Here is a tiny trained network, its code and every weight. The questions are about switching its units off for an input and a class, where a switched-off unit gives its printed mean instead of its output.

import numpy as np


def w(rows, s, z=0):
    codes = np.array(rows[::2]) - 128.0
    scale = np.full(codes.shape[1], s)
    scale[-1] = z or s
    return codes * scale


def norm(h):
    return h / np.sqrt((h * h).mean(-1, keepdims=True) + 1e-5)


def f(y):
    return y / 2 * (1 + np.tanh(0.7978845608 * (y + 0.044715 * y**3)))


def log_softmax(a):
    a = a - a.max(-1, keepdims=True)
    return a - np.log(np.exp(a).sum(-1, keepdims=True))


def net(x, mask):
    res = np.array(x, float).reshape(1, 8) / 4 @ E
    u = 0
    for l in range(2):
        y = f(norm(res) @ A[l][:, :-1].T + A[l][:, -1])
        res = res + np.where(mask[u : u + 6], y, B[l][:, -1]) @ B[l][:, :-1]
        u += 6
    return log_softmax(norm(res)[-1] @ U[:, :-1].T + U[:, -1])


A, B = {}, {}
E = w([
[148,199,217,136,219,179,169,132,136,186,160],'x0',
[167,124,3,235,203,31,200,111,171,149,134],'x1',
[128,129,128,130,130,126,126,129,126,123,126],'x2',
[126,125,128,123,133,125,128,129,127,132,130],'x3',
[122,126,129,130,131,129,128,132,140,127,123],'x4',
[239,77,138,132,142,153,95,227,117,140,87],'x5',
[126,133,127,128,126,127,129,131,133,130,117],'x6',
[86,80,120,225,202,179,26,91,100,207,78],'x7',
],0.0037)
A[0] = w([
[83,93,38,122,52,106,84,155,107,96,116,1],'0.n0',
[105,68,54,135,35,95,104,99,56,96,94,73],'0.n1',
[241,83,99,109,166,95,107,228,108,149,109,131],'0.n2',
[33,203,111,104,129,90,144,33,121,124,153,53],'0.n3',
[21,150,113,118,109,101,123,3,130,101,142,54],'0.n4',
[57,84,188,100,72,235,61,99,128,76,106,113],'0.n5',
],0.004,0.0033)
B[0] = w([
[206,48,193,98,216,119,79,30,253,44,112,147],'0.n0',
[182,106,227,102,188,131,66,58,239,94,128,193],'0.n1',
[86,102,147,201,73,200,180,130,146,95,160,232],'0.n2',
[108,27,164,233,114,233,202,225,153,90,155,193],'0.n3',
[94,90,138,189,74,195,159,139,150,121,186,209],'0.n4',
[122,167,136,90,95,107,105,163,88,185,115,251],'0.n5',
],0.0058,0.0031)
A[1] = w([
[248,81,147,165,95,180,119,214,118,126,81,3],'1.n0',
[185,143,114,72,75,126,207,136,182,78,179,161],'1.n1',
[112,88,114,166,164,126,59,92,111,169,117,65],'1.n2',
[98,108,111,193,138,183,80,111,127,172,116,53],'1.n3',
[169,113,2,227,190,45,164,97,158,175,127,234],'1.n4',
[148,207,207,139,227,176,173,131,140,171,172,41],'1.n5',
],0.0058,0.003)
B[1] = w([
[18,118,126,184,120,146,198,59,174,103,216,159],'1.n0',
[123,143,84,160,214,93,145,149,77,144,94,200],'1.n1',
[164,170,77,71,197,51,253,189,102,44,102,150],'1.n2',
[130,159,75,119,170,31,246,170,104,46,160,163],'1.n3',
[122,151,188,82,71,183,63,132,106,180,127,254],'1.n4',
[167,25,79,115,94,75,64,53,217,42,99,159],'1.n5',
],0.0078,0.0075)
U = w([
[19,73,156,225,64,219,223,146,165,77,231,81],'0',
[156,208,147,92,63,177,33,161,85,234,91,253],'1',
[230,29,128,80,151,65,48,27,248,25,76,46],'2',
[146,209,65,84,233,21,221,228,27,87,62,2],'3',
],0.012,0.0071)

Each question gives the input, the list of numbers given to net, and the class t.
The units are the neurons (one row each of A and B). Each row of codes is followed by its name. A weight is (code - 128) times the scale printed after its matrix; where a second scale follows, it is the last column's (A, B and U).
mask holds one flag per neuron, layer by layer. A switched-off neuron (its flag False) gives its mean, the last column of its row in B, instead of its output. The means were averaged over made-up inputs and are rounded, as every weight is.
A unit's drop is (log p(t) with every unit on - log p(t) with that unit switched off) / (log p(t) with every unit on - log p(t) with every unit switched off).
The circuit of an input: a set's keep is (log p(t) with only the set's units on - log p(t) with every unit switched off) / (log p(t) with every unit on - log p(t) with every unit switched off). Starting from all 12 units, units are removed one at a time, each time the one whose removal leaves the highest keep (on an exact tie, the one counted first), for as long as the keep stays at least 0.8.
units of the circuit, in order: the units of the circuit, biggest drop first
k most important neurons: the k neurons with the biggest drops, biggest first
top k neurons in layer l: the k neurons of layer l with the biggest drops, biggest first
drop of u: that unit's drop, to one decimal
input [-3,2,7,6,-6,6,7,6], class 0: 3 most important neurons -> [1.n0 0.n2 1.n1]
input [-7,-1,-6,-3,-5,-6,-1,-7], class 2: most important neuron -> [0.n0]
input [-4,-4,0,8,6,-1,5,-2], class 1: top 4 neurons in layer 1 -> [1.n5 1.n3 1.n2 1.n0]
input [6,-1,3,7,7,1,2,-8], class 3: 3 most important neurons -> [1.n1 0.n1 0.n0]
input [7,-5,6,-3,-1,-5,1,5], class 2: 2 most important neurons -> [1.n5 1.n4]
input [-3,-1,4,0,5,-4,1,-5], class 3: 2 most important neurons -> [1.n1 0.n2]
input [-3,5,-6,-2,3,4,7,-1], class 1: 3 most important neurons -> [1.n4 0.n3 0.n4]
input [-4,1,4,8,-6,3,-5,-3], class 2: 2 most important neurons -> [0.n0 0.n3]
input [-5,4,0,5,5,-2,0,-3], class 2: 3 most important neurons -> [0.n0 0.n1 0.n5]
input [7,7,-2,-4,-8,8,0,8], class 0: 2 most important neurons -> [0.n2 1.n0]
input [-7,0,0,8,-7,-1,-3,7], class 2: top 2 neurons in layer 0 -> [0.n1 0.n0]
input [-3,-4,-7,6,-2,-3,-4,-1], class 1: 2 most important neurons -> [0.n5 1.n0]
input [4,3,-8,7,2,-4,1,-5], class 3: top 2 neurons in layer 0 -> [0.n1 0.n2]
input [-4,-2,7,-8,-8,-7,0,-8], class 3: 3 most important neurons -> [1.n1 0.n2 1.n0]
input [-7,-2,1,7,-6,2,2,-6], class 2: most important neuron -> [0.n0]
input [0,4,-1,1,3,3,3,7], class 3: 2 most important neurons -> [1.n2 1.n3]
input [-4,-7,2,8,-2,1,-5,-8], class 3: 2 most important neurons -> [1.n4 1.n1]
input [-1,-2,-8,-1,6,-3,6,4], class 3: 2 most important neurons -> [1.n3 0.n2]
input [4,4,2,1,6,3,-3,7], class 3: top 2 neurons in layer 1 -> [1.n2 1.n3]
input [8,3,-2,2,1,4,-1,-6], class 2: units of the circuit, in order -> [1.n5]
input [0,8,0,5,5,-2,1,8], class 1: top 3 neurons in layer 1 -> [1.n4 1.n1 1.n0]
input [-5,8,4,-4,-8,6,6,6], class 1: top 2 neurons in layer 1 -> [1.n4 1.n1]
input [-6,1,2,-8,-5,6,-5,8], class 3: top 2 neurons in layer 0 -> [0.n3 0.n4]
input [-4,-5,-6,2,1,2,-2,8], class 3: top 2 neurons in layer 1 -> [1.n2 1.n4]
input [7,1,6,-7,1,0,7,1], class 2: drop of 1.n5 -> 0.9
input [0,6,3,5,8,8,8,3], class 0: drop of 0.n2 -> 0.7
input [7,-5,4,1,-1,4,-8,4], class 2: drop of 1.n5 -> 1.2
input [-2,8,6,4,-8,5,-3,-2], class 1: drop of 1.n4 -> 0.7
input [6,8,-2,5,6,1,0,0], class 1: units of the circuit, in order -> [1.n4]
